Below is a small trained network, with its code and all its weights. Each question gives an input and a target symbol and asks what happens when units are switched off, that is, made to give their printed mean instead of their output.

import numpy as np


def w(rows, s, z=0):
    codes = np.array(rows[::2]) - 128.0
    scale = np.full(codes.shape[1], s)
    scale[-1] = z or s
    return codes * scale


def norm(h):
    return h / np.sqrt((h * h).mean(-1, keepdims=True) + 1e-5)


def f(y):
    return y / 2 * (1 + np.tanh(0.7978845608 * (y + 0.044715 * y**3)))


def softmax(a):
    e = np.exp(a - a.max(-1, keepdims=True))
    return e / e.sum(-1, keepdims=True)


def log_softmax(a):
    a = a - a.max(-1, keepdims=True)
    return a - np.log(np.exp(a).sum(-1, keepdims=True))


def net(x, mask):
    ids = ['γδεζηθλμξπσφψω'.index(c) for c in x.split()]
    T = len(ids)
    res = E[ids] + P[:T]
    q, k, v = (norm(res) @ M[0].T for M in (Q, K, V))
    z = softmax(np.where(np.tri(T) > 0, q @ k.T / 4**0.5, -1e9)) @ v
    res = res + np.where(mask[0], z, O[0][:, -1]) @ O[0][:, :-1]
    y = f(norm(res) @ A[0][:, :-1].T + A[0][:, -1])
    res = res + np.where(mask[1:9], y, B[0][:, -1]) @ B[0][:, :-1]
    return log_softmax(norm(res)[-1] @ U[:, :-1].T + U[:, -1])


Q, K, V, O, A, B = {}, {}, {}, {}, {}, {}
E = w([
[102,15,47,99],'γ',
[139,179,104,251],'δ',
[97,161,206,193],'ε',
[108,153,174,216],'ζ',
[139,113,139,244],'η',
[115,115,181,193],'θ',
[168,47,129,117],'λ',
[219,171,23,176],'μ',
[171,54,100,170],'ξ',
[205,166,94,40],'π',
[106,171,196,117],'σ',
[90,52,60,138],'φ',
[104,135,202,131],'ψ',
[115,130,172,198],'ω',
],0.011)
P = w([
[65,94,19,46],'0',
[2,72,196,241],'1',
[60,92,163,195],'2',
[86,90,168,168],'3',
[106,101,164,162],'4',
[118,107,171,154],'5',
[133,111,181,151],'6',
[145,115,189,147],'7',
[162,121,196,144],'8',
[180,126,203,146],'9',
[207,130,213,146],'10',
[118,89,189,124],'11',
],0.008)
Q[0] = w([
[130,125,67,101],'head 0',
[132,117,48,118],'head 0',
[141,107,97,87],'head 0',
[21,254,184,191],'head 0',
],0.037)
K[0] = w([
[149,70,160,148],'head 0',
[153,77,197,147],'head 0',
[172,98,146,149],'head 0',
[3,102,30,83],'head 0',
],0.032)
V[0] = w([
[79,1,181,84],'head 0',
[94,193,71,201],'head 0',
[55,188,111,64],'head 0',
[89,121,233,103],'head 0',
],0.026)
O[0] = w([
[2,98,136,137,251],'head 0',
[183,179,176,169,136],'head 0',
[121,208,107,101,136],'head 0',
[86,115,58,163,78],'head 0',
],0.032,0.011)
A[0] = w([
[166,116,209,133,1],'neuron 0',
[142,60,178,178,92],'neuron 1',
[134,60,109,108,198],'neuron 2',
[177,175,6,218,134],'neuron 3',
[195,92,210,136,112],'neuron 4',
[83,89,174,74,88],'neuron 5',
[145,169,206,95,139],'neuron 6',
[45,190,89,96,97],'neuron 7',
],0.025,0.0076)
B[0] = w([
[146,31,93,138,176],'neuron 0',
[97,171,156,56,204],'neuron 1',
[31,186,118,128,214],'neuron 2',
[159,225,167,253,164],'neuron 3',
[185,133,106,46,219],'neuron 4',
[202,197,150,134,222],'neuron 5',
[18,131,74,152,245],'neuron 6',
[221,42,102,141,246],'neuron 7',
],0.036,0.011)
U = w([
[137,109,207,138,179],'γ',
[183,163,119,118,225],'δ',
[163,165,115,193,125],'ε',
[136,247,106,155,67],'ζ',
[144,76,143,47,121],'η',
[140,71,156,178,177],'θ',
[64,66,193,94,7],'λ',
[176,150,115,95,253],'μ',
[95,171,195,67,162],'ξ',
[97,196,49,75,51],'π',
[177,141,66,153,171],'σ',
[113,164,180,168,127],'φ',
[109,65,46,119,135],'ψ',
[87,131,106,184,84],'ω',
],0.015,0.0035)

Each question gives the input, a string of symbols that net reads in full, and the target symbol t.
The units are the heads (4 rows each of Q, K, V and O) and the neurons (one row each of A and B). Each row of codes is followed by its name. A weight is (code - 128) times the scale printed after its matrix; where a second scale follows, it is the last column's (O, A, B and U).
mask holds one flag per unit, heads first, then neurons. A switched-off unit (its flag False) gives its mean, the last column of its rows in O or B, instead of its output. The means were averaged over made-up inputs and are rounded, as every weight is.
A unit's drop is (log p(t) with every unit on - log p(t) with that unit switched off) / (log p(t) with every unit on - log p(t) with every unit switched off).
The circuit of an input: a set's keep is (log p(t) with only the set's units on - log p(t) with every unit switched off) / (log p(t) with every unit on - log p(t) with every unit switched off). Starting from all 9 units, units are removed one at a time, each time the one whose removal leaves the highest keep (on an exact tie, the one counted first), for as long as the keep stays at least 0.8.
circuit, biggest first: the units of the circuit, biggest drop first
k most important neurons: the k neurons with the biggest drops, biggest first
drop when u is switched off: that unit's drop, to one decimal
input λ ξ ξ ζ, target λ: circuit, biggest first	head 0; neuron 6
input ζ σ ε σ, target ζ: circuit, biggest first	head 0
input ε γ ε, target ε: circuit, biggest first	head 0; neuron 7; neuron 3
input σ ξ ω ξ π ξ ω λ ψ γ ψ, target σ: circuit, biggest first	head 0; neuron 7
input γ η λ ε, target γ: 3 most important neurons	neuron 5; neuron 7; neuron 4
input θ ψ ζ ξ, target ζ: circuit, biggest first	head 0; neuron 1
input ζ η γ γ, target ξ: circuit, biggest first	head 0; neuron 1
input π σ ζ λ, target ζ: circuit, biggest first	head 0; neuron 1
input ψ ω σ ψ η γ λ ζ θ θ, target ψ: circuit, biggest first	head 0; neuron 7
input π φ φ ζ ξ, target ζ: circuit, biggest first	neuron 3; head 0; neuron 1
input ζ π ξ π λ η ζ ε, target ζ: 2 most important neurons	neuron 6; neuron 7
input ζ ψ θ ψ ψ ζ γ η γ ξ λ ξ, target λ: circuit, biggest first	head 0; neuron 6; neuron 7
input ω θ σ σ η π ξ η λ, target η: 2 most important neurons	neuron 4; neuron 6
input ψ ζ ξ σ η λ γ γ ε λ ξ δ, target ψ: circuit, biggest first	neuron 7
input θ ψ ξ ω φ ψ ψ ψ ψ, target θ: circuit, biggest first	neuron 7; neuron 4; neuron 2
input ω π ε ψ ξ θ ψ ξ λ π θ θ, target ω: 3 most important neurons	neuron 6; neuron 1; neuron 7
input λ π ψ η, target λ: 2 most important neurons	neuron 6; neuron 7
input γ φ μ θ λ ξ ψ ξ η, target γ: 2 most important neurons	neuron 5; neuron 7
input ξ ψ ξ η ξ ω ζ ψ φ ξ δ, target ξ: 2 most important neurons	neuron 5; neuron 7
input η ε ψ η, target η: 2 most important neurons	neuron 4; neuron 0
input σ ψ ω ζ π φ σ θ η π, target η: 2 most important neurons	neuron 4; neuron 6
input ζ γ θ ξ ψ μ ψ ξ ψ η ψ, target ζ: 2 most important neurons	neuron 6; neuron 7
input ζ π σ ε μ ξ δ θ ξ θ ξ ζ, target ζ: most important neuron	neuron 6
input ψ ω η η θ ψ ζ ω π ζ λ, target ζ: drop when neuron 3 is switched off	0.6
input ψ ψ ψ γ φ μ ξ μ π ψ, target ψ: drop when neuron 2 is switched off	0.0
input λ μ θ ε ε, target λ: drop when neuron 6 is switched off	0.3
input θ δ ψ θ θ λ π δ λ δ ψ, target θ: drop when neuron 2 is switched off	0.1
input ξ μ π λ φ ψ, target ξ: most important neuron	neuron 5
